[-149 -431   67  -41  129   61   76  132  -93  243 -200  152 -160 -335
   53   98   62  128   39  130  -19  -52   -4  -97  361   40  213  -80
 -311 -487 -219 -183   83 -232    7   70  163   23 -312 -283  179   15
 -154  178  353  227] : 13
[ 101 -245  460   14  322  211   80   79   18  424  -67  -83  -87  -65
  645  287 -198 -328    9  196   97  -38   86 -122  137   84 -148  -32
   17   43 -137  113   36 -316   68  124 -375  232 -162  -61   88  -84
 -400   26   91   85] : 30
[  -7 -407  252  128  190  226  181   39   67  269 -334  182 -147 -302
  131  123   15 -214  -86   45   23  125  -44   64  440 -254  -43 -485
 -331  130 -147  -19   34 -206  123  -46  -31  148 -103   38  -69 -249
 -253  168  122  -53] : 3
[-248  180   22 -157  494  -42 -189 -370  -94 -130 -193  -86 -111  -21
  111  247  149 -279  312  193  352 -200  -84  163  -20  384  116 -125
 -128   -6   73  270    4 -206  -47  117 -361  250    3  218 -171  173
 -487   70 -119 -332] : 28
[  65 -473  106  -50 -160   13  228 -422  474  167 -178  -60   59   87
  172  -94   81  247  -13 -271 -179  -24  -20   26  123 -230  108 -469
 -339   15  351 -334  135 -221  320   65   61 -398    4 -101 -105 -149
   22 -219  -54  -84] : 14
[-183  -90  -27  -47 -150  -83 -125  191  117 -220   72  116  -87  -47
 -337  -21 -153  265  102  214  456 -384   74   35   59  103  342  -91
  306 -256   32 -192   -7   23  399 -182  197 -410  259 -299   20 -141
  243  -90 -280  -85] : 18
[ -95  459  -15 -225  161  -83 -272 -369  565  -56 -197 -451  -31  158
 -200  225  249 -269  385  234  273 -425   26  327  -22  316  348 -226
  388   55  223  220  238  184  549 -225 -329 -273  223  200 -211  -64
 -148 -505 -414  -69] : 28
[ -53  200 -383 -212 -124 -323  120 -359  540 -100  -79   20   23  -51
 -243   99  464  221  299   29  -24 -104  344  194 -177  250   85 -200
  131  184  350  119  -69  266  248 -281 -323 -219  101  239 -460 -147
  350 -221  -76 -113] : 13
[  -4 -178   99  -35  -73  -25  -20  -58   77  132 -276   68 -231   66
  -43 -136  133  126  -75 -109 -257  294 -116  -94   36 -483   47 -193
 -420 -167  104 -130  -23 -219  241  195  244   83  -23   30   93 -320
   43 -270  -23  -51] : 29
[ -34   52 -116   91  178  121   63 -137  272 -259  112  -29  -81  101
  169  240  209  -20  -20  100 -273  -85   36  -26 -263  219 -227 -189
  -99  203  317  220 -192  -62  -53 -106 -338   84  274  486 -376   10
 -118   39  165 -204] : 19
[ -43  119  203 -375  381 -181  -45  -74   64  595 -404 -177  -57  340
  558  -19  240 -714   -9   93  -36   77  -95 -261  -12  162 -274  118
 -418  171  122  206  125 -254    8  279 -261  502  -51  280   27   -7
 -355   27  -95   -7] : 39
[ 232 -159  211  133 -239  116  156 -468  368   41  -21  -61   18  -71
  177 -207  182  371   43 -267 -135  239  144  311 -257 -469   21 -350
 -232  200  -32 -310  -65 -121  301  189   75 -225   29  -42  -23 -298
  -76 -236   -6 -302] : 29
[  99 -168  262  280  121  369   58 -549  292   11   63 -369   24   32
  315   60  263  112   24 -109 -116   42   -8  273 -378  -93 -158 -286
 -311  236  -15 -157  -13 -252   13  216 -117  -50  128  269  -75  106
 -421  112  145 -277] : 6
[-166   -7  -12  -39  113 -114 -217  -97   39   41 -110 -261 -187  -76
 -236   95   59    6  129  287  389 -181    3  103  153   68   75  -65
  194   55  210   46   59   89  384  -90  -92  102  204  118  -38  -61
  144 -179  -84 -138] : 7
[  85  151 -203  -31    9 -168  229 -390  171  106  -13 -113  -62  216
  152   36  445  185   64  -75 -166  429  337   47 -583  -36 -310   75
 -146  529   51  140 -357  124 -247  122 -207  225  -74  393 -199 -256
  307 -225  101  -93] : 35
[-174 -118 -185 -126  323 -127   86 -370  -77 -231  -17  229   65 -206
  375  163  273   95   12   56   -2  -86  -65  151 -170  351  -76  -52
 -468  110  -84   65 -304 -110 -446   88 -161  387  -70  146 -196  126
 -184  243  421 -283] : 20
[ -98  -98   17 -236  127 -165   26  212   76  337 -104   81 -134   35
  360  -90  249  -33 -250  122 -350   87    1 -318 -214   -6 -367  254
 -319  -32   -3  107  -68 -128  146  140  -92  625   47  195  -18  -72
   26   -3  248   77] : 21
[  99  234 -148 -131  -24  -14  166 -279  671   -2   -9 -199  205  -49
  151   85  364  -64  208  146   55 -417  247  335 -127  493  151 -178
  205  266  -46   24   -9  294  140 -339 -283 -472   91   55 -338  -42
  -14  -60   77   52] : 3
[ 133 -327  379  108  -59  107   60  -75   34  137  249 -230   66  163
  428    0  313  250 -119   96 -221  218  106   39 -434 -123 -148  121
 -381  -34 -182 -350 -187 -192 -127  144  -18  167  -57 -101  293   29
  105  -36  282  170] : 13
[-250  198 -646 -328  199 -332  206 -142  156   13 -191   80 -123  110
   26  -73  158  -40  -42   44   55 -158   90 -227 -115  438 -247   80
   44  496  339  331 -177  269  -75    4  -63  209  187  447 -437 -131
  188  -44  141 -276] : 27
[-263  -84   73 -232  310  -56  -91   75  116  369 -321  147 -116 -352
   69  240   90 -146  142  207  261 -307   43  -21  139  265  134   34
    0 -356 -366  160  193 -206  234   13 -131  254 -197 -119  -21   33
 -308  198  -33  143] : 8
[ 122 -399  320  213  -10   67  152   -1 -452   22  202  130 -154 -141
  323  -99  -33  467  -45   71  132  416  242   48 -175 -309 -107   58
 -260   35 -292 -232 -396 -272 -156  238  -60  235 -271 -271  207 -170
   92   20  258  -89] : 33
[-128  -22 -282 -306  248 -361  -70 -591  235  105 -469  -26 -231 -161
   84   55 -200   -5  136  -94  232 -252 -140   -2  488    4  -10 -367
   99  269  750  381  114  -77  607   44 -428  154   87  311 -555 -223
  -69 -449 -158 -503] : 34
[  53 -107  255  134   27  183  100  -37 -250  -70  -21   92  -68   67
  125 -217  289   58   44  -10    9  322   55  166 -152 -196  152 -168
 -584  -91 -399 -316 -207 -265 -260  221  227  -82 -205 -165  235  -76
 -278  198  114  -77] : 37
[-359  -18  -53 -192  426   49  -60 -124   58  168 -477  -93 -149   75
 -142  105  242 -553  149  110  167 -141 -228  -51  316  244  149 -310
 -373  -46  120   68  293 -136   11  111  129  117   67  257    0  106
 -485  189  -88 -152] : 19
[ 196   77  118  -74  -39 -197   95 -124  155  178  124  -44   14   63
  420  -15   29   37   69  112  195   52  359   27 -278   71 -274  107
  196  413  128   93 -238   11  168    1 -462  100   79   73 -191 -215
  188 -128  -71 -182] : 39
[ -56  -98   30  126  193  256  127   67 -208 -161   -5   57 -139  -43
   74  -42 -124  -43  104  141  313 -176   37   48  237  230  254 -235
  -77  -54 -168  -99  -96 -157 -129   35   86 -374  -96 -162    1    2
 -391  239  118 -120] : 36
[ 203 -176  257  414 -183  214   -6  215  -95 -206  472   57 -184 -289
   63  253 -418  529  105  289  391  -16  412  104 -192 -123   13   83
  626  -23 -174  -86 -372  -33  162  -95 -162 -252   97 -277   74 -306
  284 -106   62  -88] : 30
[ -85 -177   64  117  -11  200  136  -92   -2 -245   83 -130 -108  151
 -170 -178   81  283  155   59  165  -82  122   92    3   73  286 -303
  -82  -85   91 -258  -12 -124  154   -5   53 -525   34 -163  -33   48
 -138  -36  -92 -109] : 25
[ -50 -163 -173 -243    0 -288  146 -516  286  266 -431  116  -91 -176
   39  -41  171  185  126 -230  -36  169   53   66  110 -225   30 -252
 -261  132  220    5   26  -50  228  173   -5   95 -147   64 -189 -307
   97 -296   -7 -228] : 28
[ -31 -280  137 -261  -34 -136  383  558   -2  386 -207  611    1 -135
  240 -115  -68 -300  -10  130  193   39  305 -281  325  100    8 -104
 -137   -2 -212 -117  -37  -95   26  -82   38  -40 -140 -368   36 -318
   31  329  -74   82] : 24
[ -12 -656  155  151   45    3  336  -40 -328  233  -37  322 -142 -214
  304  -25  -80  312 -208  -84   66  524  148 -124  -22 -404 -336  -85
 -423  309 -145 -209 -328 -221 -273  296  144  463 -168  -76  141 -297
  195  142  304 -213] : 24
[ 137 -224  364  325  -34  230 -262 -526  234 -273  168    2  -43 -713
  143  314 -220  509  320   37  290 -269   55  553   16 -200  251 -324
  208 -333  -53 -170    0 -305  461   70 -257 -209  105 -226  -63  -19
 -377  -25  104 -481] : 21
[-183 -153 -399  114   59  -23  107  112 -330 -242  113  114 -353  -53
 -137 -102 -181  523 -135  109  116   10   65 -242  -68   49 -100  131
   76   68  113   62 -364   25  -99  109  197   52   65   95 -123 -148
  264  -30  316 -186] : 30
[-105  -47 -178 -221  102  -28  108  143  168  173 -608  252 -236   40
 -136  -64  132 -387  -64  -55 -270   68 -253 -174  595 -180  268 -445
 -482 -151  103   34  110  -61  108  -34  362 -118 -124   89  -42 -392
 -152 -149   51   93] : 33
[ -77 -293  -23   45  -83  -26   52  -45  -12 -144   60  131 -152  -71
  -31  -80  -82  414   41   17   60  -51   75  -98   -3  -53   57 -109
  -90 -195  252 -164 -113 -204  181   69   25 -193   99 -119  -91  -53
   97    4   34 -200] : 21
[-184 -125 -309   30  209   14   75  221 -198   76   19   50 -291 -297
   67   60  -41  147  -61  264   -7  -89   85 -275   88  287 -203  250
   40  -62   30  121 -142   47 -123  109   67  276   36  160  -43   37
  -23  244  585  -64] : 22
[ -22  145  -44  204  106  219 -192  175   -8 -316  116 -222 -286  -19
 -144  100 -109  -23  -18  340   86 -212  -93   55  149   53   89 -126
  255   25  161   93 -112  118  242 -144   31 -101  327  216  -38 -143
  -75 -187  182 -153] : 29
[-142  112 -290 -426  -39 -330  127  118  117  196 -377  180  -69  208
  -32 -358  295 -217  -70   -6  -81   39  -54 -199  100   47   73  -11
 -381   73   83  -80  -16  129   49   72  368   32   39   31   12 -270
  147  -87    8  -36] : 29
[-428  152 -404 -418  288 -257 -175 -184  168  -59 -413  -11 -165  -20
 -232 -125  256 -152  130   95   75 -472 -263  -76  279  402  224 -158
 -237 -252  379  159  259  -42  363   11   25   53  169  231 -294  183
 -302   19  -32 -242] : 17
[  70 -142  175  314  194  248  -33 -174 -191 -179  148 -159 -200 -230
  142  236 -123  141  113  217  238   59   79  222   77  -45    5 -173
   98  153  -18   13 -217  -74  -32   47 -187   65    9   71   17  -97
 -168  -60  275 -250] : 30
[ -96  313 -489 -229  214 -269   77 -275   41  -11  -37 -186 -111   43
  207 -133  420  106  -72  121 -140    2   80   21 -319  322 -278  241
 -102  469   77  269 -279  307 -118   77 -149  475   43  467 -270  -48
  105 -175  466 -178] : 32
[ 187 -105   88   80 -224  285  172   -3  435   37 -164   20   26 -148
   93 -327  320   37   -4  -88 -419 -103  -58  157  181 -124  265 -381
 -492 -294 -123 -400  103 -109  199  -30  324 -622    7 -163   -9  -76
 -354  198  319   40] : 2
[  31 -147  326  296   71  375  -83 -342  188 -229   68  -39  -18 -273
   84   84  144  244  114  -15   89 -134  -22  434 -196 -136  161 -392
 -211 -146 -283 -181  -22 -327  196   59  -71 -175   71  -29  -71   59
 -497  189   16 -284] : 6
[-209   37  -72 -276  277  -29  -28  -10    2  303 -436  -23 -168  -44
   50  -27  227 -311  178   96  -37  -85 -121 -145  243  226  230    9
 -377 -387  -94   -1  210 -168  -37  232  199   26 -210  -36  141   62
 -430  122  157   87] : 28
[  18 -176 -151   75  -14  -22  118  251 -116 -233  165   99 -274 -146
   17  -28 -212  384  -89  263   15 -120  146 -118  285   49   15  -89
  241   33  266   92 -273   79  280 -233 -218  -85   45  -42 -242 -225
  267 -254  292  -27] : 29
[ -67 -466   67  316  196   62  -70 -100 -515 -236  176  285 -389 -482
  193  277 -548  584    2  116  315   84   42 -111   84 -197 -201   10
  102 -106  189  140 -397 -406   -8  239 -254  363   -9  -18 -134 -115
   14   79  274 -467] : 28
[ -14  202 -267 -158  -61 -156 -106 -263  295 -225 -193  205  -76 -264
  -54  -50 -136  106  225  -35  249 -427  -45  176  222  131  347 -246
  141 -154  194   35  -16   -8  343  -35   52 -449  139  -77 -291 -211
 -148  -90  -71 -389] : 35
[  11    2  -96 -124 -358  -58   90  203  526  125 -228  112  -80   19
 -353 -245  245  127   35  -15 -160 -112  122  -30  103 -164  278 -250
  -39 -250   54 -225  132   82  528 -208  303 -559  125 -140  -81 -325
  238 -145 -177  164] : 6
[  78 -438  196  138  124  203  309 -207  -98   60 -109  107 -113  160
  390 -126   78  169 -160 -210 -255  323  -25  -76   -5 -276  -89 -350
 -653   96  -16 -149 -199 -439 -176  225  -34  -26 -260    5  -74 -120
 -246   36  149  -55] : 39
[-181 -276  428  -65  404  310   34  355  104  410 -417  114 -226  152
  160  318  132 -609   -5  137 -292   79 -138 -350  276  -24   34 -304
 -483 -442  -83  131  286 -539   80   53 -122  190 -170   94   92   -4
 -580  187 -161  334] : 20
[-209 -254  -75  -69  163    6  126 -181  154   28 -320  272 -140 -199
  -48  -10   38   21  -16 -109   61  -45  -71   16  216 -108   19 -441
 -281   80  101   28   68 -188  240   58   35   96   57  126 -245 -155
 -237   77  -58 -326] : 21
[ 213 -197  184   -5 -106  -22  110  268  -14  450  -27   49  -59 -167
  470 -143  252 -172 -149  140 -360  306   99 -206   21 -154 -350  197
 -455  -20  -17 -231 -117  -68 -106  193  121  350   16   51  251 -131
   32  302  596   30] : 8
[-121 -165 -236 -413  -30 -371  213   61   79  349 -468  154  -78  222
   59 -452  201  -76 -287  -92  -70   98 -130 -195  308 -164   39 -126
 -481  220   33 -135  -25   94  169   34  372  111 -118  -63   -2 -377
  288 -278   30   97] : 40
[  84 -433   52  387   25  166   27 -403 -246 -438  237   41 -240 -248
  145  132 -374  769   -9  -43  181   44    7  177   29 -277   59 -271
   21   27  174  -77 -411 -282   34  106 -150 -139  -59  -96 -168 -171
   71 -235  238 -362] : 34
[-112 -317 -199 -114   10  -89  140  -86  112  193 -324  140 -176  -81
   83 -226   91  205 -205 -130 -246    9 -167 -222  155 -157  -98 -124
 -469  -78  177  -70  -34 -180  135  147  226   68   -9   77 -163 -134
   42   39  241  -74] : 3
[ 178 -117  292   95  109  235   94 -418  145   33  -42 -254  -11   91
  468 -177  275  -21  -43 -116 -291  175  -89  210 -112 -218  -87 -324
 -524  210   58 -172  -25 -238   95  246 -109   68    3  168   -9  -20
 -474  -91  234 -269] : 30
[ -30 -235  -84   47  164  -10   27 -426 -107  -57 -211  -27 -191 -209
   99  -53 -114  186  115  -55  182  -52 -101  108  398  -49  142 -325
 -232    7  277  -46  -46 -205  103  157  -59 -140 -111   -1 -171  -46
 -229  -49  199 -338] : 40
[ -92 -146 -135  161  208  147  -18  -52 -267 -143 -133   26 -341 -202
  -70  123 -233   23  138  126  171  -27  -93  -90  409   40  128 -195
  -65 -128  252   41  -97 -149  -89  141  107 -131   -3   80  -34  -79
 -221   89  283 -271] : 31
[ 203 -150  275  215 -127  110  278  -81 -192   62  321   10  -29  175
  329 -120  207  426   99  -26   30  484  499    8 -697 -126 -193  186
 -194  136 -309 -242 -417 -242 -335  283 -118  -66 -214 -152  143  -95
  104  137   57  -24] : 35
[   4  148  247 -288  -88 -202 -108  -69  411  384 -224 -282   82  149
  -54  -80  358 -278  274  204  292 -142  185  159  -32  107  201  -29
   68  -24    6 -149  242   79  472 -106 -110 -195   87 -142   95  -95
   95 -179 -389  114] : 5

[ 301  -65 -205  112  227   19  275  -73  196  -12  324    4 -223  452
 -256  174  233  118 -171  119 -122  -81 -112  -54  -18  164   56   -5
 -262 -147   62   81  172   51  172 -158   52 -177 -115 -304 -319  -15
  273 -386  -92  167] : 34
[  21  -15   27  109  -38 -140   25  -35  112   29  -88  -83  247  -79
  -78  -40  124 -485   44  121 -132    2   48   15   59  -31   64  -21
  -95  126   53 -106  148   64   59   33  145    8 -246 -183  -29  272
   35 -126 -229  210] : 41
[   4  -62 -208  340 -163  -79   94  -88  279  -31  428   31  -60   18
  126   64  131  162  -95  -71  122  -70  119  -40    2 -113  106 -105
   -4   45 -160  113  -19   48  -66  -14 -118  -92   17  220  317  -48
  250  167  108   -4] : 20
[  44  107  -50   86  -73  -19    7  -50   49  265  188 -199 -116 -169
  -19  288  -43  -24 -412  -85  -98  -79  -32  119   22  319   65  -78
 -201 -126  -30  -99  216    4 -140 -188 -111  208 -209  -93  144  323
  -93  -59  -40  147] : 14
[   8 -170 -295    9  134  110 -104   89 -105  393  175  -57  -20   86
   71   29 -136 -104 -133  -93  -45   52   56 -130  -55 -203   38  -39
  -25  105  147   22   92  249   26    7  117   42 -110 -187   16   97
   16 -201 -176   -4] : 26
[-127  -26  -52  209 -145  -12  -36  -53  252  -35  212  -27   21  -43
   88  214  132   12 -104   10   65  -20    1  185  100  -37  146  -52
   42  -91  -73 -107  -13 -163  -99   49  -86  -10  -51   20  231   67
   22  108  -68  -81] : 28
[ -11  -67  -61   56  -34    8   95   80   72  101  -91  101  110  -87
  -21  -65   -4   15  -28  178 -119  -55  -13  176    7  -17   18   91
   47   79   28   29   95 -288   43  116   57   80   61    6  -75  141
  -94  -77 -155 -287] : 31
[ -16  144  100  -21 -133 -119 -138   14   81 -154   66 -117  -25 -134
 -121  109  -61 -151   68  -20  -49   68   79   84  -72  144   14   -3
   89  -54   26  -83   86  -33 -173  -55  165   25  -80  -38   57  182
 -128   74   52  228] : 42
[ -85 -103 -281  316  -89  -16   73 -100  258    8  613  143  -47   67
  205  117   77  146  -70 -157   20  -68  206 -171 -151  -98   95  -93
   -6   79 -239  143   54   56  -90  111 -160  -44   89  149  485  -62
  185  167  194  165] : 16
[  -7  -84 -178  281 -110   11  238  123  163   58  -70  174   -6 -281
  -22 -342 -106  173   68  -12   11 -120  158   30    9 -153 -133  106
  -75  139 -102  316   79 -170   13   56  -31   55  166  243   27   48
  114   60    0 -304] : 41
[ 106   77   99  130  -46 -117   18   11   70 -169 -148  -87  119 -164
 -230  -46  177 -358   77   53 -186   27  100  -16   57    6   23  -83
 -104  155    3  -55  216  123   10  -56   38  -83 -215 -115  -11  254
  174  -40 -217  333] : 35
[  31 -141 -209  106   92   53  137   14  110  260   73   -2  -47  152
    9    0   42   54  -90   57  -25  -95   27    1  -31   36 -146  164
  -29  -44   29   29  133 -110   55  152   82  102   42 -108 -139   58
   45 -221  -88 -187] : 42
[ -61   -5  -76  155 -107  -56  134  111   16   27  -22   41  -55 -295
   34 -157   98  102   43  -87   30 -118   88  -60   26  -20 -289  110
   85  234 -186   67  -67 -143 -219  221  -33   30  265  179   80   29
   91  134    8 -352] : 12
[ -57 -166 -196  264 -149  -61   94    0  324  191  268  100  187  -37
  184   41  -15   52 -149  120   65  -71   48  107   65 -179  262  -52
    8  -19   34   91   57 -174   93  -67  -78    4  -92  124  191  104
   19   42  -47 -125] : 28
[  22  -88 -200  121   50  -27  180   62   39  189  123   22  -43  -38
   32  -33  123   87  -87  -45  -11 -136    8 -144   48   -7 -206   61
  -12  133  -89   45  -40  -77  -90  124  -46  -15  161   -4  -23   16
  133 -106  -56 -282] : 7
[   8  -79 -236   27   74  139  -17   98 -130  175   82 -109 -128  -20
 -101   32 -124  131 -169  -78  -31   46   54  -31  -26 -206   48 -161
  -57   80   88   55   56  192   18 -100    5    6  -54  -50   44  -21
   72 -119 -161 -179] : 20
[ 203   11 -129    1  -10 -178  -90   15   80   33   23 -119   34  -89
 -107   22   72 -254  108  -43 -205  -11  122 -169  126  -59  -41 -132
 -150   51   97   16  -28  203  -36 -117  116 -102 -164 -209   63   96
  101 -196 -282  258] : 5
[  81  -91  -83  181   53 -120  140 -101   70  251  -42 -185  219  112
  -34  -37  188 -335  -94  103  -79  -58   98 -135   11   28 -115   15
  -45  130   26 -114  278  158  138   92   56  118 -218  -97  -99  239
  200 -214 -145  129] : 39
[-107  -32 -132  274  -44    0  146  -30  231   34  214   46   44  -57
   33  120   31   91 -165  -85   76  -61  -34   79  151  -77   95 -106
  -36  -82  -98   28    0 -163  -35  -94 -228  -34   11   80  163   54
  146    9    2 -160] : 17
[ 141  101   37   61  -22 -331  -59 -227  134  -22  -46  -66  413   91
   28  -41  140 -606  220   83 -296  -22   80 -107   59  161  -99  -25
   92  177  -94 -159   52   -2  -10  168  123   50 -114  -69   61  271
   38 -185  -79  292] : 7
[-247 -130 -134  237 -185  -28   61  -87  306   27  421   49   96  -19
  196  214  132    5 -126   78   75  -58   96  114  -73  -95  226  -42
    1  -38 -109  -63   34 -164  -39  166  -30   62  -41   20  391   24
  -67  158   17  -31] : 41
[-135  -40  -14  173  -88   45  -24   22  166   -9  214   79   94  -31
   91  174   86  -11 -151   62    2    1   -4  148  -29  -22  216  -15
  142   46  -68  -94  126 -205  -67   71 -121  -43  -17   55  199  159
   -4  132   -4  -25] : 29
[ -92  -22  -52  -35  -44 -294   51    9  217  -97  177  -15  185  -25
  -95    2  -90 -120  316  -17    9   46  141 -186   12  -82 -137  -23
  111 -143  125   46  -75  -90  -37  -58  241    9   34 -101  -51    1
  -94  -90   95  138] : 37
[-108 -116 -244  199 -152 -137   89  -82  325   35  552  108   95  -23
  205  196  110   73  -79   10   -8 -108  107  -78   -7 -112  200 -147
  -55   -8 -116   55 -110 -116  -62   30  -89  -54   22   30  439  -50
   -4   81   31   14] : 5
[  64  248   53   65   49   59 -393  -33   23   10 -164  -12 -141   32
   26  115 -217 -210   77 -387   43  149 -232  353  319  182 -137  144
  240 -246  -21 -120 -121 -160 -331  -50    7   -9   78   -5 -107  271
   51  -87  -34  -64] : 27
[ -70  -83  -58  208 -180   41   31  260   -6  142 -251    3  -60 -517
   36 -267   72  132   30  -62   38 -107  232  -40   40 -139 -302  165
   84  284  -99  101  106  -91 -194  224  -73   74  177  228  108  145
  107  229 -147 -324] : 26
[ -86 -194 -244  341 -279 -141  155  -72  418  -15  586   66    7  -80
  191  131  254  120  -87   92   87 -118  218  -52  -64 -205  257 -126
 -169   38 -102  121    3   38    7   49  -15  -52  -99   71  468  -72
  109  226  -15  127] : 32
[  21  -72 -196  238 -275 -160   17    4  378 -159  428   81   17 -201
   84  110  127  140   11   29  -39  -84  231  -64   28 -214  274 -234
 -110   32  -70  161  -82  -10  -50 -126 -109 -193  -58  125  511  -81
  104  202  -69  157] : 5
[ 235   -8  -53  269  -77 -324    2 -192  260  110  -70   64  479   34
  115 -318   52 -620  277   96 -282  -57  245 -178   -1   56  -90   78
   30  275  -92   84  263   91  123  152  115   88 -179   92   64  386
  169 -121  -27  462] : 27
[ -33   10  -96  140    4 -124  158   24  172   31  291   43   86  -87
  -71   -9 -127  -74  -38  -76    7  -22   14 -139    3   14   49  -77
  -85  -15   -6  122   63  -15  -44 -221  -11  -36  -62  -31  -24  172
   13  -53  160  159] : 25
[ 229   -7 -218   72  139   -5  134 -116  124   -8  284   27 -181  373
 -114   88   87  132  -55   45 -124  -62  -66   -6  -53  153  -32   18
  -88  -68  -42   86   23  -21   43    2   90  -69   48 -113 -158  -52
  140 -273   12  -31] : 20
[ -35   40  -18  168   47  132 -191   42   94  190  -94   30    2    3
   70  123 -122 -108 -118 -203   28   57  -67  227  159   71  -23  135
  190 -165   16  -90  180 -189 -121   -7 -148   39   -3   21   10  300
   93  -59  -70  -13] : 40
[  43  152  -38  -51 -136 -168 -143  -34  117   44  213  -13   27 -196
   22  183 -186 -136  -48  -73 -171   -5  -15  116   43  192  129  -96
  -61 -114   12   -6  -53 -124 -194 -177   73   77  -78  -73  206  232
 -256  -32   -5  173] : 6
[  34   58 -183  250  -57  -52  -22 -106  156   14  318  129  -16   83
  164   -1 -120   28  -18 -222   65    2  -18   51   38  -24   43  -36
  134   42 -178  124  -89  -41 -134  -16  -91  -50  134  253  217   33
  171   68  198  -76] : 13
[   4  -17    1   48 -118  -73   41  137   50    4 -136  -68  -78 -279
  -69   -5  229   27   27   51  -36  -96   61   38  102   18 -210  102
   10   92  -18  -60  -23 -148 -170  159   61   -2   92  -44  -12   82
   27   36 -236 -226] : 18
[  48  126  -95  187 -130   55  -18  -76   52  280  248  -19  -92 -201
   77  114 -259  -27 -415  -95 -115  -49  -40  260  -76  284  236  -53
 -219  -26 -107   75  263  -13 -111 -197  -93  260 -197   81  221  413
 -160   46   89  147] : 28
[ -58    8 -151  139  -75   13 -224 -112  229  134  158  -42  -54   58
  170  220  -66    6   -9 -170    8    9   27  197  149   52  -37   42
   82 -266  -45  -75  -51 -157 -162   93  -26  133   13  -15  226   81
  -45  -36  -63  -59] : 25
[  26   11 -119  245  -61   -9  246  143   91 -130  -10  160  -93 -316
 -127 -269   -1  191   85 -114  -30 -107  120  -89   36 -108 -176    4
  -83  213 -184  281    2  -97 -101   -3 -128  -97  225  205   50   -7
  220   95   28 -216] : 15
[ 157   29   67  140   -7 -235   51  -73  159   18 -170  -79  364  -49
 -103  -62  190 -497   84  134 -259  -44  111 -111  101   83  -41  -34
  -22  155   10 -101  256   21   93    1   -6  -12 -229  -99  -39  344
  160 -175 -202  346] : 17
[  44  -27 -167  -77   78   55 -123  117 -157  101  143 -119 -114  -12
  -77  127  -22  -60 -117  -91  -58   70  -15  -84    0 -162   82 -163
   -8  140  109  -57  -63  231  -89  -91   84 -131  -68 -176   49    1
   44 -117 -206  -43] : 8
[  46  132  -42  128 -151  -58  -31  -90   19  195  237  -26  -17 -136
   80   81 -196 -100 -281  -53  -70   -6  -38  215 -101  241  184  -33
  -63   38  -77   28  188    2 -119 -124   33  220 -139  119  169  361
 -142   75  130  129] : 32
[   6 -113  -20 -140  -66 -415   24  134  268 -211    5  -63  297   11
 -190  -92    2  -45  545  168   21   75  259 -325   51 -275 -206  -31
  308 -105  320   56 -121 -103   77  -86  343 -153   54  -68 -212 -146
  -26 -113  -20   79] : 32
[ 167    1   65  240 -100 -314  156 -137  300   22 -242  -56  476 -104
  -95 -174  186 -541  136  246 -262  -86  139  -11  162   54   -3  -24
 -135  114   16  -28  275  -49  206  -13   38   81 -305  -52  -58  376
  136 -181 -242  310] : 32
[ 109  174 -119  303 -144   56   68 -133   63  270  381  -57 -234 -187
   75  127 -176   -1 -547 -172  -27  -95 -115  252  -52  364  247  -75
 -348    2 -208  102  231  109 -172 -267 -141  212 -230  116  218  423
  -24   85  167  172] : 26
[  22  -46 -126  206   90   87  245   34   72   15   81   68  -61   60
 -105  -82   74  168 -100   25  -27  -91   -5  -28  -40   35 -109   58
   -4  116 -135   93  136 -128   10   77 -110  -28  128   72 -125   41
  181  -73   55 -234] : 27
[ 326   11 -133   33  191   80  123  -41  138 -133  193   56 -186  415
 -288  135   86  137 -101  175 -238  -12  -91   86  -83  167  163  -29
 -134  -98   69   92  207  -43  174 -162   51 -184  -89 -203 -270    9
  155 -325  -92  147] : 31
[ 194   23  -70  127   13 -253   75  -87  131   28   -9  -72  266  -21
  -83  -98  124 -403  107   36 -230  -59  120 -229   93   15  -69 -109
  -95  181  -22    3   92  140   54  -51   26  -61 -164  -83   13  203
  188 -202 -142  283] : 6
[ 171  -94  -59  185  -12 -251   44 -135  220  308 -209  -46  508   37
   51 -153   64 -543   96  185 -281  -60  194  -82   87   28  -62   50
  -19   94   90  -33  364    5  247   79   65  198 -283  -64  -31  407
  100 -277 -242  322] : 34
[  87   15   21  196  -46 -213   49 -112  170   -2  -47  -85  258  -14
  -50 -100  171 -539  107   65 -112  -16   89  -68   59   22  -23    7
  -78  153  -24  -73  158  133   43   59  135   -4 -232 -108  -22  280
  159 -110 -130  320] : 41
[-153  -29   -7  200 -201  -42  100  157   53   10 -161  -23  -83 -468
    8 -201  149   12   94  -79  105 -107  158   12   55  -70 -328  183
   10  191 -149   35  -19 -113 -248  279   54   91  183  122   87   93
   60  217  -91 -301] : 41
[-104   24   50  128  -70    9  166  101   11 -104  -96   20  -55 -253
 -123  -55  184   45  -10   33  -16  -70    3   92   21   39 -163   91
   10  154 -138  -33   51 -200 -149  187  -15   23  147   28  -36  102
   48   94  -80 -268] : 33
[ -91   83    6   39 -119 -103  -29  -85   80  105  158 -139   44  -50
   21  156 -106 -101 -134    5   18    8   -6  156  -59  185   33    4
   64 -101   -6 -117   89 -102 -116  -13  112  209  -84   13   73  213
 -188   12  105    3] : 41
[  87  127   54  -16  -71 -118  -29   85   60  -82   71 -109    3 -181
 -171  134  -27  -23  -85    8 -118   -2   45  -30    3  138   56 -120
   33    8   44  -42  110  -45 -118 -230  -44  -77  -89  -13   37  185
  -27    5   -5  172] : 9
[  78  158  -14  130   42   97 -240   23   57   95 -234   25  -37  -35
  -15   34 -265  -32  -26 -263  -15   85 -133  313  289   81  -65   64
  196 -208   14   -8   32 -226 -150 -145 -155   18   55  120  -66  258
   95 -111  -72 -162] : 21
[  72  135  -77  105 -124 -105   13  -91  105  147  257 -198 -127 -133
   -9  233  -59   25 -301 -110  -24  -72  -28   90   55  257   50 -122
 -155 -123  -58  -43   51   26 -166 -221  -62  136 -148    8  158  198
  -49  -14   47   75] : 10
[  39  182  -22  160 -182  -47  -52 -111   65  -25  133 -145 -144 -142
  -56   55 -157   14 -134 -123   -9   14   67  194  -63  189   38  -72
  -60  -53 -117   35  123   61 -152 -117   29  176  -95  170  188  183
  -28  114  136   93] : 40
[  62   -8  -73   87   92  -10  174  102  102  -68   95  -64 -199  -76
 -197  119  304   60  -48  -67  -69 -125    4 -177  103  104 -231   27
 -162   10  -76  -36    7  -34 -150   25  -79 -160   67 -239  -97    6
  202 -131 -154   -5] : 9
[-105   14  -16   35  -48 -252  114   -4  188 -163  181  -30  169   -6
 -120  -51  -87  -97  245   -4   77   42  107 -165  -37  -69 -103  -37
  146  -48   46   45  -53  -68  -40  -68  187  -31   47   19  -77   -4
  -26  -20  206   61] : 41
[ -92  -63  -61  -32  -39 -219   97   15  149   65   33   -8  391   28
  -38  -66 -224  -12  123  193  -11   27   61  -35    0 -126   26  -77
  273  -38  160   22   -2 -267  124  -98  110   79   26  120 -112   56
 -174 -119  102 -234] : 23
